Below is a small trained network, with its code and all its weights. Each question gives an input and a class and asks what happens when units are switched off, that is, made to give their printed mean instead of their output.

import numpy as np


def w(rows, s, z=0):
    codes = np.array(rows[::2]) - 128.0
    scale = np.full(codes.shape[1], s)
    scale[-1] = z or s
    return codes * scale


def f(y):
    return y / 2 * (1 + np.tanh(0.7978845608 * (y + 0.044715 * y**3)))


def log_softmax(a):
    a = a - a.max(-1, keepdims=True)
    return a - np.log(np.exp(a).sum(-1, keepdims=True))


def net(x, mask):
    res = np.array(x, float).reshape(1, 8) / 4 @ E
    y = f(res @ A[0][:, :-1].T + A[0][:, -1])
    res = res + np.where(mask, y, B[0][:, -1]) @ B[0][:, :-1]
    return log_softmax(res[-1] @ U[:, :-1].T + U[:, -1])


A, B = {}, {}
E = w([
[112,202,146,51,116],'x0',
[142,114,157,142,166],'x1',
[57,81,198,104,150],'x2',
[171,130,80,87,255],'x3',
[170,103,209,34,59],'x4',
[185,133,166,146,244],'x5',
[149,141,86,155,163],'x6',
[96,89,94,85,153],'x7',
],0.0076)
A[0] = w([
[117,21,76,55,162,144],'N0',
[78,183,84,192,85,254],'N1',
[134,130,174,61,50,154],'N2',
[91,115,246,114,238,193],'N3',
[170,24,173,152,91,169],'N4',
[158,163,54,153,123,232],'N5',
[208,187,164,148,160,150],'N6',
[33,115,107,119,141,248],'N7',
[12,105,179,150,145,159],'N8',
[103,193,168,60,55,151],'N9',
],0.014,0.0033)
B[0] = w([
[140,37,143,112,252,192],'N0',
[188,177,48,112,116,224],'N1',
[60,146,185,121,75,223],'N2',
[202,213,48,50,206,250],'N3',
[116,179,232,108,169,189],'N4',
[158,151,176,126,195,208],'N5',
[232,84,153,145,127,200],'N6',
[166,75,81,156,128,197],'N7',
[148,87,103,237,38,207],'N8',
[109,124,160,44,83,228],'N9',
],0.018,0.011)
U = w([
[1,176,95,186,167,2],'0',
[61,119,138,96,212,134],'1',
[187,143,63,139,190,185],'2',
[135,129,215,127,114,32],'3',
[108,219,178,221,114,110],'4',
[112,124,100,189,107,109],'5',
[105,158,103,48,85,128],'6',
],0.0094,0.0046)

Each question gives the input, the list of numbers given to net, and the class t.
The units are the neurons (one row each of A and B). Each row of codes is followed by its name. A weight is (code - 128) times the scale printed after its matrix; where a second scale follows, it is the last column's (A, B and U).
mask holds one flag per neuron, in row order. A switched-off neuron (its flag False) gives its mean, the last column of its row in B, instead of its output. The means were averaged over made-up inputs and are rounded, as every weight is.
A unit's drop is (log p(t) with every unit on - log p(t) with that unit switched off) / (log p(t) with every unit on - log p(t) with every unit switched off).
The circuit of an input: a set's keep is (log p(t) with only the set's units on - log p(t) with every unit switched off) / (log p(t) with every unit on - log p(t) with every unit switched off). Starting from all 10 units, units are removed one at a time, each time the one whose removal leaves the highest keep (on an exact tie, the one counted first), for as long as the keep stays at least 0.8.
circuit, biggest first: the units of the circuit, biggest drop first
most important unit: the unit with the biggest drop
top k neurons: the k neurons with the biggest drops, biggest first
drop of u: that unit's drop, to one decimal
input [-6,0,-4,2,0,0,-5,-4], class 4: circuit, biggest first : (N3 N0)
input [-2,5,-8,-6,8,0,-1,3], class 3: top 2 neurons : (N4 N3)
input [5,-1,2,7,7,0,-2,1], class 1: most important unit : N0
input [-4,-2,-8,-6,4,-1,3,6], class 6: top 4 neurons : (N8 N6 N1 N0)
input [-1,-6,4,3,1,-1,-4,-6], class 6: circuit, biggest first : (N5 N0)
input [-8,0,-4,-2,2,-6,1,1], class 4: top 2 neurons : (N3 N4)
input [-3,7,0,-7,-3,-8,-8,6], class 4: circuit, biggest first : (N4 N8)
input [-1,-7,-3,-8,-3,-4,3,-3], class 6: top 2 neurons : (N9 N3)
input [-1,-8,-1,4,0,5,5,8], class 1: circuit, biggest first : (N1 N0)
input [3,-5,-5,8,3,2,-2,6], class 1: top 2 neurons : (N1 N3)
input [3,6,3,2,-4,-8,-5,-1], class 5: circuit, biggest first : (N3 N8)
input [-5,-1,-3,2,5,-5,-5,-3], class 3: top 3 neurons : (N3 N4 N1)
input [-6,1,-4,-6,1,8,-6,-2], class 4: top 3 neurons : (N9 N4 N0)
input [4,1,8,-6,4,2,-5,-1], class 6: circuit, biggest first : (N9)
input [-6,1,2,4,2,-8,1,1], class 1: top 2 neurons : (N3 N0)
input [6,-4,-6,1,-2,0,-8,1], class 6: drop of N6 : 0.0
input [5,-1,-3,-7,-4,6,-8,7], class 6: drop of N0 : 0.2
input [-4,1,-8,6,8,-6,-1,-1], class 3: drop of N3 : 0.2
